Look-ups in named tables: a row name and a column name give one cell, copied from the table.

gimigit:
	saro	revi	modofum
bizur	28	148	180
zad	383	459	182
lenupum	225	189	369
fenot	787	698	475
sep	389	399	274
nemura	194	305	366
num	492	270	804
vebu	552	400	611

zad, modofum: 182
sep, saro: 389
bizur, saro: 28
vebu, saro: 552
sep, modofum: 274
fenot, revi: 698
nemura, modofum: 366
bizur, modofum: 180
fenot, modofum: 475
nemura, revi: 305
zad, revi: 459
Row with the largest modofum: num

Table gelugas
	zazo	borife	fupus	gelol	besezo
munev	0.8	0.7	0.3	0.3	0.3
fedimi	0.9	0.6	0.3	0.3	0.3
gisi	0.3	0.8	0.7	0.3	0.2
viput	0.8	0.3	0.3	0.3	0.7
ketivo	0.4	1.0	0.4	0.3	0.2

fupus of viput is 0.3
zazo of fedimi is 0.9
besezo of ketivo is 0.2
borife of gisi is 0.8
besezo of gisi is 0.2
gelol of ketivo is 0.3
besezo of munev is 0.3
besezo of viput is 0.7
fupus of munev is 0.3
borife of munev is 0.7
zazo of viput is 0.8
zazo of gisi is 0.3
borife of viput is 0.3
gelol of viput is 0.3
fupus of ketivo is 0.4
fupus of gisi is 0.7
borife of fedimi is 0.6
zazo of ketivo is 0.4
gelol of munev is 0.3
besezo of fedimi is 0.3

fisan =
	kisukon	papup
los	197	174
lerud	68	49
zuve	157	157
deze	81	124
lol	57	81
sus	221	190
vif	70	61
musi	80	56

papup of deze = 124
kisukon of deze = 81
papup of los = 174
kisukon of vif = 70
papup of zuve = 157
papup of lerud = 49
papup of musi = 56
kisukon of sus = 221
kisukon of zuve = 157
kisukon of lol = 57
kisukon of los = 197
papup of vif = 61
kisukon of lerud = 68
papup of lol = 81
papup of sus = 190
kisukon of musi = 80
Which row has the largest papup? sus

zefube.tsv
	fipozag	nak	mek	mik	dotefe	zitiv	dogi	perune	kuda	tiz
bup	127	113	187	99	130	225	225	121	124	140
fatimu	150	178	164	188	131	135	132	76	77	134
namip	119	102	198	84	131	222	224	115	119	140
zano	154	182	136	193	136	87	84	94	93	135
par	97	82	199	56	131	106	105	86	89	140
molet	102	88	209	61	118	144	134	71	71	135
fol	96	91	216	69	131	108	106	62	65	139
kozikup	162	175	121	183	132	140	138	129	129	136
muma	163	184	117	195	136	100	98	118	117	136
fesalup	110	72	148	42	135	121	123	159	162	144

namip, dotefe -> 131
kozikup, mek -> 121
zano, mik -> 193
fatimu, fipozag -> 150
fatimu, zitiv -> 135
namip, mek -> 198
fol, dogi -> 106
molet, zitiv -> 144
namip, kuda -> 119
par, fipozag -> 97
zano, zitiv -> 87
fol, mek -> 216
fatimu, dotefe -> 131
bup, tiz -> 140
fol, kuda -> 65
bup, fipozag -> 127
muma, kuda -> 117
fesalup, dotefe -> 135
muma, fipozag -> 163
fesalup, mik -> 42

ril
cols = babof, buk, gova, mifasu, lugapi, sof, maf, fali
ramif: [146, 149, 154, 130, 131, 119, 137, 113]
bogeru: [148, 122, 149, 161, 162, 184, 9, 184]
bubove: [155, 143, 150, 181, 139, 111, 143, 118]
ner: [148, 141, 146, 193, 169, 167, 111, 172]
fekin: [150, 135, 143, 78, 160, 197, 110, 204]

bubove, maf => 143
bubove, sof => 111
fekin, babof => 150
ner, buk => 141
bogeru, gova => 149
ner, lugapi => 169
bogeru, sof => 184
bubove, mifasu => 181
bubove, babof => 155

ludakuf =
	kat	zapa	fuvilo	bora	dun	goron	kadebef	tepan	gatebim	lof
gek	121	100	156	178	135	204	172	101	74	106
geke	84	118	119	127	171	94	196	113	82	111
neram	85	110	119	143	178	106	193	110	77	110
rak	98	150	141	71	118	93	198	123	102	115
sop	136	138	181	108	73	200	175	114	98	111
fidu	102	153	147	66	106	103	197	123	103	115
navoman	107	155	153	63	98	111	195	124	105	116
noder	85	129	122	107	159	85	198	117	88	113
fufoz	126	154	174	74	71	159	185	120	106	114
gib	112	157	159	63	89	122	192	123	106	115
kimavo	101	95	133	180	171	160	180	103	70	107
vumabas	118	157	165	65	80	136	189	123	108	115
dom	132	148	179	88	68	180	180	118	104	113
sikapag	136	133	181	121	78	209	174	112	96	110

kadebef of gib = 192
goron of kimavo = 160
kat of fidu = 102
zapa of fidu = 153
kadebef of gek = 172
lof of sikapag = 110
dun of neram = 178
dun of sop = 73
bora of noder = 107
gatebim of sop = 98
kadebef of kimavo = 180
goron of neram = 106
gatebim of kimavo = 70
goron of sop = 200
Which row has the largest lof? navoman

veb
|  | gon | rik | sasip | nekizos | zoziv | bedigel | bobovu | sosapen | melero |
|---|---|---|---|---|---|---|---|---|---|
| fiz | 157 | 214 | 129 | 155 | 242 | 136 | 108 | 124 | 172 |
| lev | 145 | 117 | 112 | 132 | 170 | 63 | 170 | 113 | 189 |
| dif | 141 | 161 | 126 | 164 | 224 | 140 | 160 | 136 | 117 |
| lof | 176 | 97 | 132 | 133 | 245 | 76 | 192 | 157 | 207 |
| safa | 170 | 127 | 123 | 155 | 210 | 200 | 155 | 160 | 213 |
| burod | 152 | 142 | 103 | 129 | 199 | 132 | 134 | 163 | 156 |
| gok | 162 | 178 | 146 | 115 | 247 | 118 | 223 | 149 | 210 |
| peva | 172 | 186 | 141 | 184 | 148 | 162 | 156 | 140 | 150 |
| vabunep | 169 | 189 | 82 | 161 | 183 | 101 | 120 | 131 | 177 |
| gaz | 141 | 221 | 151 | 162 | 197 | 114 | 193 | 170 | 222 |

bedigel of gaz: 114
bedigel of gok: 118
sasip of lof: 132
bobovu of lev: 170
melero of lev: 189
rik of gok: 178
gon of safa: 170
Which row has the largest bobovu? gok

lal:
cols = rusumo, zanufop, goride, lelev
puvuta: [39.7, 45.3, 61.7, 43.9]
deku: [37.2, 69.0, 64.8, 44.7]
lesud: [77.4, 59.3, 27.1, 50.1]
tagimis: [29.7, 75.7, 47.4, 56.1]
kuf: [75.8, 22.7, 66.8, 45.6]
barudu: [74.5, 35.4, 75.3, 53.6]

tagimis, zanufop: 75.7
lesud, zanufop: 59.3
lesud, rusumo: 77.4
tagimis, goride: 47.4
deku, rusumo: 37.2
barudu, lelev: 53.6

giga.csv
,moz,vir,radi,baz,sop,bib,zeg
did,906,-657,-4,506,-13,876,453
kativ,902,-497,-78,373,-4,754,447
gog,920,-536,-99,490,-2,783,476
vebapu,917,-547,-25,444,-11,742,474
nagir,836,-519,-131,449,2,689,460
tabi,828,-505,-77,509,-4,645,412
lote,884,-662,-53,465,-7,753,476
sasiz,890,-562,-128,418,2,727,489
lak,882,-630,113,530,-28,836,440
zefila,974,-622,-120,460,1,849,546

What is the zeg of sasiz in giga?
489
What is the bib of gog in giga?
783
What is the baz of did in giga?
506
What is the vir of lak in giga?
-630
What is the zeg of kativ in giga?
447
What is the moz of sasiz in giga?
890
What is the radi of kativ in giga?
-78
What is the bib of did in giga?
876
What is the sop of lote in giga?
-7
What is the moz of vebapu in giga?
917
What is the sop of zefila in giga?
1
What is the sop of nagir in giga?
2
What is the moz of did in giga?
906
What is the vir of lote in giga?
-662
Which row has the largest zeg? zefila

